Each row is followed by roughly how far along a hidden order it lies, from 0 to 12. A new part has a new order.
In the rows, 128 means zero.
[ 98 110  94 111 129 123 136 121  81 127 118 159 132 134 125 175 132 140
 122 137 112 124 126 140 147 120 115 116 101 127 106 136] => 4
[ 87 178  85 143 112 103 141  94  67 162  84 146 148 137 133 148 141 135
 132 153  87 141 102 153 186 122 101 127  83 139  79 137] => 7
[ 93  92  90 100 143 139 136 120  77 120 123 168 127 140 128 154 135 147
 124 131 118 124 109 142 135 110 113 116 108 121  99 142] => 4
[ 71 136  66 117 107 128 155  69  67 140  78 229 159 141 140  64 162 142
 153 171  62 152  64 169 129  98  80 112  44 142  26 148] => 12
[101  86  96  89 115 117 140 121  96 105 127 159 129 125 113 195 115 136
 123 143 126 118 151 141 129 129 112 106 127 124 125 131] => 2
[ 73 105  64  76 116 140 148  85  77 115 100 205 138 138 128 121 135 148
 139 156  90 139  85 164 137 121  91 102  89 124  69 141] => 8
[ 86 109  85  93 110 118 143 106  93 115 114 168 132 132 118 176 119 140
 128 149 110 125 124 150 147 133 106 107 108 125 112 131] => 4
[ 80  85  73  96 148 154 139 111  67 120 114 193 130 148 139 108 151 155
 132 138  99 134  79 150 123  98 105 114  87 122  59 149] => 7
[ 92 120  87 122 141 134 135 113  67 135 110 158 133 142 133 141 142 147
 125 135 105 130  99 143 152 106 111 124  87 126  83 143] => 5
[ 83 122  85 101 121 125 143 101  78 128 105 167 135 137 126 153 131 143
 129 146 103 130 109 153 154 125 105 113  89 126  96 137] => 5
[106  72 109  68  90 105 146 123 131  86 138 156 131 109 102 232  92 127
 123 149 143 112 186 141 118 151 113  91 149 122 167 126] => 0
[102  77 108  58  79 102 153 121 135  82 136 160 131 104  97 236  86 124
 122 156 141 112 195 144 118 162 111  89 152 121 173 123] => 0
[110  32  99  92 164 159 131 147  89  94 153 170 114 137 126 166 136 151
 117 116 138 113 133 125  94  96 123 111 147 114 107 145] => 2
[ 79 139  73 131 130 136 148  91  60 146  89 201 151 145 144  83 166 146
 143 153  73 146  68 156 135  90  96 125  48 137  34 151] => 11
[ 96 124  78 116 129 133 139 102  70 136 103 178 138 141 135 124 145 147
 132 144  94 135  86 152 150 106  94 123  76 129  67 143] => 7
